Look-ups in named tables: a row name and a column name give one cell, copied from the table.

Table mazu
fields: rofo, beb, safis, fur
kepomen: [180, 90, 18, 59]
legekif: [41, 58, 129, 73]
fepuron: [160, 189, 48, 48]
bafaz: [169, 204, 177, 82]
nur: [38, 154, 205, 122]
sab: [70, 16, 120, 33]
mus: [63, 63, 165, 83]
ditonu: [192, 77, 102, 141]

fur of mus = 83
beb of ditonu = 77
safis of kepomen = 18
safis of nur = 205
fur of sab = 33
beb of kepomen = 90
fur of nur = 122
safis of fepuron = 48
fur of legekif = 73
fur of bafaz = 82
safis of legekif = 129
beb of sab = 16
rofo of nur = 38
fur of ditonu = 141
rofo of sab = 70
rofo of legekif = 41
Row with the largest safis: nur

ribe:
|  | lifisu | sasa | tik | binur | nid | zepadut | rovadu | laluko | ratafu | tar |
|---|---|---|---|---|---|---|---|---|---|---|
| dis | 27 | 175 | 50 | 18 | 28 | 49 | 9 | 69 | 55 | 66 |
| pelu | 27 | 127 | 38 | 3 | 6 | 43 | 2 | 34 | 55 | 91 |
| gaduni | 35 | 80 | 22 | 51 | 44 | 28 | 35 | 42 | 75 | 77 |
| nov | 34 | 146 | 43 | 14 | 19 | 29 | 3 | 40 | 51 | 95 |
| tem | 45 | 193 | 79 | 17 | 63 | 51 | 8 | 78 | 51 | 75 |
| fad | 26 | 93 | 29 | 30 | 4 | 34 | 8 | 24 | 44 | 99 |

sasa of gaduni: 80
zepadut of dis: 49
nid of tem: 63
ratafu of gaduni: 75
lifisu of dis: 27
lifisu of gaduni: 35
laluko of pelu: 34
tar of fad: 99
binur of dis: 18
binur of nov: 14
zepadut of tem: 51
tik of dis: 50

Table likisu
,lof,vizetu,vemani
mafoden,-2,31,37
zorizu,-51,26,33
savike,-39,78,25

What is the lof of mafoden in likisu?
-2
What is the lof of savike in likisu?
-39
What is the vizetu of mafoden in likisu?
31
What is the vizetu of savike in likisu?
78
What is the lof of zorizu in likisu?
-51
What is the vemani of mafoden in likisu?
37
What is the vemani of savike in likisu?
25
What is the vizetu of zorizu in likisu?
26
What is the vemani of zorizu in likisu?
33

nurume:
|  | viti | bef | nupan | gamun | lut | bisopu | mesapar | nikora | levomo | pamisid |
|---|---|---|---|---|---|---|---|---|---|---|
| meride | 140 | 183 | 186 | 204 | 98 | 168 | 94 | 160 | 176 | 66 |
| pagola | 68 | 147 | 177 | 52 | 139 | 192 | 155 | 128 | 124 | 82 |
| zumufip | 138 | 223 | 81 | 159 | 156 | 164 | 45 | 215 | 158 | 167 |
| vifege | 198 | 107 | 100 | 59 | 173 | 160 | 95 | 193 | 118 | 84 |
| zop | 120 | 140 | 228 | 199 | 104 | 139 | 203 | 86 | 163 | 121 |
| ridaluz | 157 | 125 | 145 | 178 | 163 | 106 | 209 | 105 | 139 | 234 |
| lilodul | 77 | 201 | 89 | 62 | 174 | 185 | 94 | 184 | 128 | 167 |
| funuk | 211 | 96 | 157 | 207 | 149 | 96 | 199 | 113 | 146 | 188 |
| disovu | 6 | 225 | 168 | 118 | 133 | 184 | 159 | 121 | 149 | 183 |
| minebir | 91 | 225 | 126 | 207 | 150 | 137 | 138 | 146 | 164 | 255 |
| numimab | 188 | 175 | 104 | 155 | 144 | 160 | 48 | 214 | 155 | 98 |

gamun of zop: 199
viti of disovu: 6
bef of minebir: 225
nikora of zumufip: 215
lut of disovu: 133
levomo of meride: 176
bisopu of numimab: 160
mesapar of pagola: 155
lut of numimab: 144
bisopu of funuk: 96
nupan of ridaluz: 145
levomo of ridaluz: 139

suneris:
|  | bevevil | padafo | fovum | kuzo | duza | ros |
|---|---|---|---|---|---|---|
| mufi | 198 | 112 | 103 | 140 | 104 | 237 |
| viv | 202 | 163 | 129 | 146 | 112 | 189 |
| vap | 152 | 114 | 95 | 161 | 97 | 223 |
| gopi | 163 | 53 | 161 | 192 | 169 | 193 |
| tiz | 88 | 178 | 241 | 115 | 93 | 219 |
| luz | 189 | 104 | 161 | 170 | 38 | 135 |
| vumise | 159 | 117 | 137 | 169 | 132 | 165 |
| duz | 188 | 121 | 133 | 64 | 110 | 135 |
| derirog | 142 | 169 | 178 | 149 | 161 | 193 |

What is the kuzo of vumise in suneris? 169
What is the bevevil of vumise in suneris? 159
What is the fovum of gopi in suneris? 161
What is the padafo of mufi in suneris? 112
What is the bevevil of derirog in suneris? 142
What is the ros of tiz in suneris? 219
What is the kuzo of viv in suneris? 146
What is the kuzo of gopi in suneris? 192
What is the fovum of vap in suneris? 95
What is the padafo of derirog in suneris? 169
What is the kuzo of luz in suneris? 170
What is the duza of luz in suneris? 38
What is the fovum of mufi in suneris? 103
What is the padafo of vumise in suneris? 117
What is the ros of duz in suneris? 135
What is the fovum of vumise in suneris? 137
What is the bevevil of luz in suneris? 189
What is the kuzo of tiz in suneris? 115
What is the padafo of vap in suneris? 114
Row with the largest duza: gopi

